Below are the code and all the weights of a small trained network. Each question names an input and a class and asks about switching units off, where a switched-off unit gives its printed mean instead of its output.

import numpy as np


def w(rows, s, z=0):
    codes = np.array(rows[::2]) - 128.0
    scale = np.full(codes.shape[1], s)
    scale[-1] = z or s
    return codes * scale


def f(y):
    return y / 2 * (1 + np.tanh(0.7978845608 * (y + 0.044715 * y**3)))


def log_softmax(a):
    a = a - a.max(-1, keepdims=True)
    return a - np.log(np.exp(a).sum(-1, keepdims=True))


def net(x, mask):
    res = np.array(x, float).reshape(1, 7) / 4 @ E
    y = f(res @ A[0][:, :-1].T + A[0][:, -1])
    res = res + np.where(mask, y, B[0][:, -1]) @ B[0][:, :-1]
    return log_softmax(res[-1] @ U[:, :-1].T + U[:, -1])


A, B = {}, {}
E = w([
[224,116,18,47,129,202],'x0',
[129,132,130,125,121,126],'x1',
[156,255,95,185,95,55],'x2',
[128,130,137,119,111,130],'x3',
[130,130,79,187,230,159],'x4',
[99,32,21,135,129,35],'x5',
[207,46,121,245,60,166],'x6',
],0.0065)
A[0] = w([
[122,103,149,183,95,141,98],'neuron 1',
[130,143,133,147,72,129,13],'neuron 2',
[109,149,130,83,154,111,74],'neuron 3',
[86,142,199,216,157,180,144],'neuron 4',
[89,140,145,211,168,106,88],'neuron 5',
[134,100,114,90,62,51,122],'neuron 6',
[170,157,50,108,123,168,99],'neuron 7',
[87,111,37,167,144,100,193],'neuron 8',
[128,179,171,126,175,110,241],'neuron 9',
[81,42,54,141,116,85,174],'neuron 10',
[172,184,96,149,117,93,189],'neuron 11',
[91,41,145,79,174,138,179],'neuron 12',
[135,162,137,63,182,142,131],'neuron 13',
[134,149,124,174,137,223,150],'neuron 14',
[102,70,130,91,101,167,138],'neuron 15',
[157,185,82,143,102,49,99],'neuron 16',
[162,158,181,123,126,166,229],'neuron 17',
[91,118,145,160,126,69,121],'neuron 18',
[175,169,125,130,99,75,95],'neuron 19',
[175,106,119,176,112,130,59],'neuron 20',
[125,152,83,132,158,120,185],'neuron 21',
[100,151,118,101,182,114,32],'neuron 22',
[38,158,98,93,157,105,88],'neuron 23',
[165,173,150,138,155,130,127],'neuron 24',
[129,49,181,96,162,165,96],'neuron 25',
[65,126,143,108,135,134,2],'neuron 26',
[192,109,103,92,113,179,165],'neuron 27',
[159,167,101,163,153,88,80],'neuron 28',
[202,159,55,106,141,148,204],'neuron 29',
[166,121,121,175,254,121,92],'neuron 30',
[129,145,142,77,159,93,102],'neuron 31',
[174,103,132,167,119,147,51],'neuron 32',
[148,150,75,101,94,164,55],'neuron 33',
[41,127,167,155,114,91,144],'neuron 34',
[116,75,125,177,107,164,29],'neuron 35',
[152,84,119,141,169,50,225],'neuron 36',
],0.012,0.0042)
B[0] = w([
[206,95,33,96,125,81,161],'neuron 1',
[220,44,163,171,127,130,132],'neuron 2',
[230,14,55,221,60,117,151],'neuron 3',
[109,118,107,31,109,81,213],'neuron 4',
[130,152,169,77,133,50,180],'neuron 5',
[102,97,223,103,102,237,179],'neuron 6',
[103,109,148,69,133,32,199],'neuron 7',
[79,157,157,37,55,212,228],'neuron 8',
[117,186,123,84,77,131,205],'neuron 9',
[134,188,141,71,68,182,255],'neuron 10',
[181,217,155,145,169,166,197],'neuron 11',
[228,218,152,163,173,178,239],'neuron 12',
[174,88,127,125,22,68,188],'neuron 13',
[138,118,161,90,36,149,187],'neuron 14',
[187,200,153,134,185,103,188],'neuron 15',
[224,200,134,181,170,179,193],'neuron 16',
[100,172,73,63,89,222,205],'neuron 17',
[100,104,107,65,147,82,173],'neuron 18',
[155,173,159,161,237,159,164],'neuron 19',
[240,96,86,178,70,63,159],'neuron 20',
[135,141,168,118,125,120,175],'neuron 21',
[203,88,110,251,79,106,150],'neuron 22',
[233,130,81,149,85,103,187],'neuron 23',
[119,161,146,113,120,178,158],'neuron 24',
[199,207,142,173,218,144,202],'neuron 25',
[201,117,104,145,142,81,136],'neuron 26',
[124,149,114,34,146,87,214],'neuron 27',
[196,213,177,178,147,143,159],'neuron 28',
[73,131,174,51,150,44,235],'neuron 29',
[145,78,254,124,82,174,191],'neuron 30',
[179,79,92,247,38,109,156],'neuron 31',
[218,63,52,140,75,78,152],'neuron 32',
[125,92,132,123,138,29,159],'neuron 33',
[92,136,109,74,163,80,201],'neuron 34',
[204,171,100,171,119,91,157],'neuron 35',
[128,145,118,40,98,136,206],'neuron 36',
],0.0065,0.0085)
U = w([
[184,85,76,215,29,70,36],'0',
[151,181,184,177,218,147,79],'1',
[95,131,157,122,114,136,243],'2',
[103,106,221,136,97,145,214],'3',
[74,134,150,112,79,185,95],'4',
[96,143,104,130,130,122,253],'5',
[76,114,122,91,184,20,2],'6',
[2,70,75,209,244,164,61],'7',
],0.0088,0.0048)

Each question gives the input, the list of numbers given to net, and the class t.
The units are the neurons (one row each of A and B). Each row of codes is followed by its name. A weight is (code - 128) times the scale printed after its matrix; where a second scale follows, it is the last column's (A, B and U).
mask holds one flag per neuron, in row order. A switched-off neuron (its flag False) gives its mean, the last column of its row in B, instead of its output. The means were averaged over made-up inputs and are rounded, as every weight is.
A unit's drop is (log p(t) with every unit on - log p(t) with that unit switched off) / (log p(t) with every unit on - log p(t) with every unit switched off).
The circuit of an input: a set's keep is (log p(t) with only the set's units on - log p(t) with every unit switched off) / (log p(t) with every unit on - log p(t) with every unit switched off). Starting from the 12 units with the biggest drops (on a tie, the unit counted first), units are removed one at a time, each time the one whose removal leaves the highest keep (on an exact tie, the one counted first), for as long as the keep stays at least 0.8.
units of the circuit, in order: the units of the circuit, biggest drop first
most important unit: the unit with the biggest drop
top k neurons: the k neurons with the biggest drops, biggest first
drop when u is switched off: that unit's drop, to one decimal
input [6,0,8,5,8,8,6], class 1: top 3 neurons	[neuron 16; neuron 11; neuron 28]
input [7,4,-3,-6,4,-4,-1], class 6: units of the circuit, in order	[neuron 29; neuron 7; neuron 27]
input [7,0,3,5,-7,6,0], class 3: units of the circuit, in order	[neuron 6]
input [3,7,1,-1,-1,-8,0], class 4: units of the circuit, in order	[neuron 17; neuron 14]
input [-2,-3,-5,4,-7,8,-2], class 4: units of the circuit, in order	[neuron 10; neuron 6]
input [0,-4,2,6,4,8,-4], class 4: top 2 neurons	[neuron 8; neuron 10]
input [-2,7,7,-2,2,2,-3], class 1: units of the circuit, in order	[neuron 16; neuron 11]
input [2,2,-4,6,5,-1,7], class 0: units of the circuit, in order	[neuron 32; neuron 20]
input [8,-1,5,-5,3,2,1], class 6: units of the circuit, in order	[neuron 29; neuron 7]
input [1,-5,-6,2,6,7,-7], class 0: top 2 neurons	[neuron 23; neuron 22]
input [5,6,-8,4,-1,-2,-5], class 1: units of the circuit, in order	[neuron 12; neuron 25]
input [5,6,2,1,5,-7,8], class 0: top 3 neurons	[neuron 32; neuron 20; neuron 8]
input [5,-6,-6,5,7,-7,-6], class 3: units of the circuit, in order	[neuron 13; neuron 30]
input [-8,1,-8,-7,-4,-7,4], class 1: units of the circuit, in order	[neuron 25]
input [0,-2,-4,4,4,-8,2], class 4: units of the circuit, in order	[neuron 17; neuron 14]
input [4,2,7,1,6,3,1], class 1: top 2 neurons	[neuron 16; neuron 11]
input [5,0,-3,0,8,-1,8], class 0: top 3 neurons	[neuron 32; neuron 20; neuron 35]
input [-3,4,-6,6,0,8,5], class 4: top 2 neurons	[neuron 10; neuron 8]
input [-6,-8,-8,7,-3,8,-8], class 0: top 3 neurons	[neuron 23; neuron 3; neuron 31]
input [-7,-8,-8,7,-8,4,6], class 1: top neuron	[neuron 25]
input [-2,-8,-8,6,2,-2,0], class 1: top 2 neurons	[neuron 25; neuron 12]
input [-1,-3,-2,3,1,-8,-4], class 4: top 2 neurons	[neuron 17; neuron 9]
input [-7,0,5,0,-1,-3,-2], class 6: top 2 neurons	[neuron 34; neuron 4]
input [-2,3,8,-2,6,3,-3], class 1: drop when neuron 16 is switched off	0.2
input [8,-6,-3,7,-5,-6,0], class 6: drop when neuron 25 is switched off	0.0
input [8,1,3,-1,0,-2,-1], class 6: drop when neuron 29 is switched off	0.1
input [8,4,6,0,-2,-7,-8], class 0: most important unit	neuron 13
input [-2,4,8,0,-2,4,6], class 1: drop when neuron 16 is switched off	0.2
